Below is a small trained network, with its code and all its weights. Each question gives an input and a class and asks what happens when units are switched off, that is, made to give their printed mean instead of their output.

import numpy as np


def w(rows, s, z=0):
    codes = np.array(rows[::2]) - 128.0
    scale = np.full(codes.shape[1], s)
    scale[-1] = z or s
    return codes * scale


def norm(h):
    return h / np.sqrt((h * h).mean(-1, keepdims=True) + 1e-5)


def f(y):
    return y / 2 * (1 + np.tanh(0.7978845608 * (y + 0.044715 * y**3)))


def log_softmax(a):
    a = a - a.max(-1, keepdims=True)
    return a - np.log(np.exp(a).sum(-1, keepdims=True))


def net(x, mask):
    res = np.array(x, float).reshape(1, 4) / 4 @ E
    u = 0
    for l in range(4):
        y = f(norm(res) @ A[l][:, :-1].T + A[l][:, -1])
        res = res + np.where(mask[u : u + 4], y, B[l][:, -1]) @ B[l][:, :-1]
        u += 4
    return log_softmax(norm(res)[-1] @ U[:, :-1].T + U[:, -1])


A, B = {}, {}
E = w([
[99,64,76,183,119,98,44,164,106],'x0',
[100,180,100,128,151,32,176,192,54],'x1',
[2,144,93,137,186,99,162,142,180],'x2',
[110,134,175,107,151,153,136,171,78],'x3',
],0.01)
A[0] = w([
[126,104,104,215,74,112,184,231,131,4],'0.n1',
[39,126,69,166,151,219,101,180,191,105],'0.n2',
[130,201,73,153,89,116,127,206,138,171],'0.n3',
[100,178,233,172,201,96,161,105,253,126],'0.n4',
],0.0068,0.0025)
B[0] = w([
[119,162,82,223,129,112,2,158,83,139],'0.n1',
[79,147,193,60,68,115,132,244,202,249],'0.n2',
[203,132,162,159,178,185,198,147,67,176],'0.n3',
[101,67,100,9,130,183,126,82,61,253],'0.n4',
],0.0096,0.0044)
A[1] = w([
[172,58,137,159,126,137,17,144,120,222],'1.n1',
[104,143,13,63,255,78,114,208,148,69],'1.n2',
[107,96,130,68,143,86,122,134,215,111],'1.n3',
[110,70,92,114,144,217,177,218,100,252],'1.n4',
],0.0084,0.0017)
B[1] = w([
[76,227,122,76,228,55,92,102,174,230],'1.n1',
[110,140,164,167,95,210,219,104,198,244],'1.n2',
[162,135,143,92,87,143,112,158,76,210],'1.n3',
[179,71,1,142,131,106,92,27,171,254],'1.n4',
],0.0097,0.0055)
A[2] = w([
[2,132,129,168,66,156,112,166,141,73],'2.n1',
[93,83,146,138,129,153,193,58,178,206],'2.n2',
[157,173,132,23,110,152,97,20,128,253],'2.n3',
[228,150,63,127,141,58,209,105,96,170],'2.n4',
],0.007,0.00078)
B[2] = w([
[157,55,249,189,118,108,27,75,84,170],'2.n1',
[2,248,117,145,141,196,165,137,56,191],'2.n2',
[154,5,143,209,146,104,146,125,127,254],'2.n3',
[101,201,145,47,63,134,180,250,87,185],'2.n4',
],0.0084,0.0085)
A[3] = w([
[111,97,113,77,136,166,115,130,174,162],'3.n1',
[123,161,84,167,120,89,83,151,85,4],'3.n2',
[145,117,153,247,144,174,168,95,128,150],'3.n3',
[73,132,124,193,45,112,72,174,116,215],'3.n4',
],0.011,0.0023)
B[3] = w([
[179,162,96,148,122,156,72,122,97,254],'3.n1',
[178,141,140,246,154,195,117,113,56,159],'3.n2',
[104,59,140,207,157,61,189,186,169,241],'3.n3',
[143,142,204,87,97,128,146,117,176,238],'3.n4',
],0.014,0.0048)
U = w([
[129,44,193,207,135,81,195,150,174,235],'0',
[180,128,58,144,169,40,18,59,172,6],'1',
[103,63,70,84,90,229,105,72,117,123],'2',
[94,166,208,86,12,154,39,156,173,148],'3',
[163,154,146,11,44,74,177,196,53,190],'4',
[173,247,129,208,160,111,90,140,44,73],'5',
[20,204,62,125,161,139,226,115,100,93],'6',
],0.011,0.0019)

Each question gives the input, the list of numbers given to net, and the class t.
The units are the neurons (one row each of A and B). Each row of codes is followed by its name. A weight is (code - 128) times the scale printed after its matrix; where a second scale follows, it is the last column's (A, B and U).
mask holds one flag per neuron, layer by layer. A switched-off neuron (its flag False) gives its mean, the last column of its row in B, instead of its output. The means were averaged over made-up inputs and are rounded, as every weight is.
A unit's drop is (log p(t) with every unit on - log p(t) with that unit switched off) / (log p(t) with every unit on - log p(t) with every unit switched off).
The circuit of an input: a set's keep is (log p(t) with only the set's units on - log p(t) with every unit switched off) / (log p(t) with every unit on - log p(t) with every unit switched off). Starting from the 12 units with the biggest drops (on a tie, the unit counted first), units are removed one at a time, each time the one whose removal leaves the highest keep (on an exact tie, the one counted first), for as long as the keep stays at least 0.8.
circuit, biggest first: the units of the circuit, biggest drop first
most important unit: the unit with the biggest drop
top k neurons: the k neurons with the biggest drops, biggest first
top k neurons in layer l: the k neurons of layer l with the biggest drops, biggest first
input [1,3,-7,-2], class 5: most important unit => 1.n1
input [-7,-1,-3,-2], class 0: top 2 neurons => [2.n3 3.n3]
input [3,-1,-1,-2], class 1: top 2 neurons => [1.n1 2.n2]
input [2,-8,-6,-2], class 1: top 3 neurons => [1.n1 1.n2 0.n3]
input [0,-5,-2,7], class 0: circuit, biggest first => [3.n3 0.n4]
input [-8,-6,-3,3], class 0: circuit, biggest first => [3.n3 2.n3]
input [-2,-8,-7,-4], class 0: top 3 neurons => [2.n3 3.n3 1.n4]
input [4,-1,5,6], class 3: top 2 neurons => [0.n2 2.n3]
input [6,0,7,3], class 3: top 3 neurons => [0.n2 2.n3 3.n4]
input [2,7,6,1], class 0: circuit, biggest first => [1.n2 2.n1]
input [0,-5,-3,-8], class 0: top 3 neurons => [2.n3 1.n4 3.n3]
input [1,-6,-1,-5], class 1: top 4 neurons => [1.n1 1.n2 0.n3 2.n1]
input [1,4,-5,-4], class 5: top 3 neurons => [3.n2 0.n1 1.n2]
input [0,1,-1,1], class 4: top 4 neurons => [2.n4 0.n4 0.n3 1.n1]
input [7,7,-1,-1], class 5: top neuron in layer 3 => [3.n2]
input [-5,-8,-3,0], class 0: circuit, biggest first => [3.n3 2.n3]
input [1,6,6,-1], class 0: circuit, biggest first => [1.n2 2.n1]
input [5,8,-1,8], class 5: top 3 neurons in layer 0 => [0.n1 0.n3 0.n2]
input [5,-7,-1,-3], class 1: top 2 neurons in layer 2 => [2.n4 2.n2]
input [4,7,8,-6], class 0: most important unit => 2.n1
